Here is a tiny trained network, its code and every weight. The questions are about switching its units off for an input and a class, where a switched-off unit gives its printed mean instead of its output.

import numpy as np


def w(rows, s, z=0):
    codes = np.array(rows[::2]) - 128.0
    scale = np.full(codes.shape[1], s)
    scale[-1] = z or s
    return codes * scale


def f(y):
    return np.maximum(y, 0)


def log_softmax(a):
    a = a - a.max(-1, keepdims=True)
    return a - np.log(np.exp(a).sum(-1, keepdims=True))


def net(x, mask):
    res = np.array(x, float).reshape(1, 6) / 4 @ E
    y = f(res @ A[0][:, :-1].T + A[0][:, -1])
    res = res + np.where(mask, y, B[0][:, -1]) @ B[0][:, :-1]
    return log_softmax(res[-1] @ U[:, :-1].T + U[:, -1])


A, B = {}, {}
E = w([
[162,156,49],'x0',
[159,1,40],'x1',
[45,30,173],'x2',
[27,115,62],'x3',
[168,111,100],'x4',
[220,90,118],'x5',
],0.0094)
A[0] = w([
[139,30,99,182],'N1',
[118,247,118,178],'N2',
[172,183,122,138],'N3',
[154,54,166,253],'N4',
[144,71,57,84],'N5',
[74,166,106,67],'N6',
[152,247,89,129],'N7',
[16,175,159,132],'N8',
[138,76,83,87],'N9',
[192,44,202,164],'N10',
],0.012,0.0033)
B[0] = w([
[57,166,47,213],'N1',
[203,29,190,233],'N2',
[209,137,98,184],'N3',
[81,219,103,198],'N4',
[89,89,2,190],'N5',
[104,54,185,173],'N6',
[253,45,136,220],'N7',
[63,76,221,246],'N8',
[89,115,17,175],'N9',
[130,235,134,205],'N10',
],0.0087,0.012)
U = w([
[72,169,135,158],'0',
[62,85,194,91],'1',
[177,130,117,255],'2',
[119,138,8,104],'3',
[214,81,135,107],'4',
[183,239,139,62],'5',
],0.012,0.0068)

Each question gives the input, the list of numbers given to net, and the class t.
The units are the neurons (one row each of A and B). Each row of codes is followed by its name. A weight is (code - 128) times the scale printed after its matrix; where a second scale follows, it is the last column's (A, B and U).
mask holds one flag per neuron, in row order. A switched-off neuron (its flag False) gives its mean, the last column of its row in B, instead of its output. The means were averaged over made-up inputs and are rounded, as every weight is.
A unit's drop is (log p(t) with every unit on - log p(t) with that unit switched off) / (log p(t) with every unit on - log p(t) with every unit switched off).
The circuit of an input: a set's keep is (log p(t) with only the set's units on - log p(t) with every unit switched off) / (log p(t) with every unit on - log p(t) with every unit switched off). Starting from all 10 units, units are removed one at a time, each time the one whose removal leaves the highest keep (on an exact tie, the one counted first), for as long as the keep stays at least 0.8.
units of the circuit, in order: the units of the circuit, biggest drop first
most important unit: the unit with the biggest drop
k most important neurons: the k neurons with the biggest drops, biggest first
drop when u is switched off: that unit's drop, to one decimal
input [-7,-2,7,-6,-1,5], class 5: units of the circuit, in order -> N10
input [-6,0,7,-4,3,0], class 5: units of the circuit, in order -> N10, N4
input [-6,3,-4,1,-8,3], class 0: units of the circuit, in order -> N7, N2
input [-7,5,-1,3,-6,0], class 0: units of the circuit, in order -> N7, N2
input [-4,2,-1,6,-8,4], class 0: units of the circuit, in order -> N2, N7
input [-6,-3,-1,-8,0,-5], class 5: units of the circuit, in order -> N10, N6
input [-4,-3,8,-3,-4,2], class 0: units of the circuit, in order -> N10, N2
input [5,-2,7,-3,0,8], class 5: units of the circuit, in order -> N10, N4
input [-1,4,-5,-4,3,-2], class 3: 2 most important neurons -> N2, N8
input [-8,-6,-6,-4,-1,4], class 4: 2 most important neurons -> N2, N7
input [0,5,8,3,-4,-5], class 0: 2 most important neurons -> N1, N2
input [0,2,8,-3,-4,-3], class 0: 2 most important neurons -> N2, N4
input [4,2,8,3,-6,0], class 0: 3 most important neurons -> N7, N2, N8
input [4,2,3,8,-8,-3], class 1: most important unit -> N8
input [-5,-3,0,4,-6,8], class 0: 4 most important neurons -> N2, N7, N6, N8
input [-3,1,3,-4,7,0], class 5: drop when N8 is switched off -> 0.1
input [-2,-8,-1,3,-5,-1], class 1: drop when N8 is switched off -> 1.0
input [0,-8,-2,5,-3,-5], class 1: drop when N8 is switched off -> 1.1
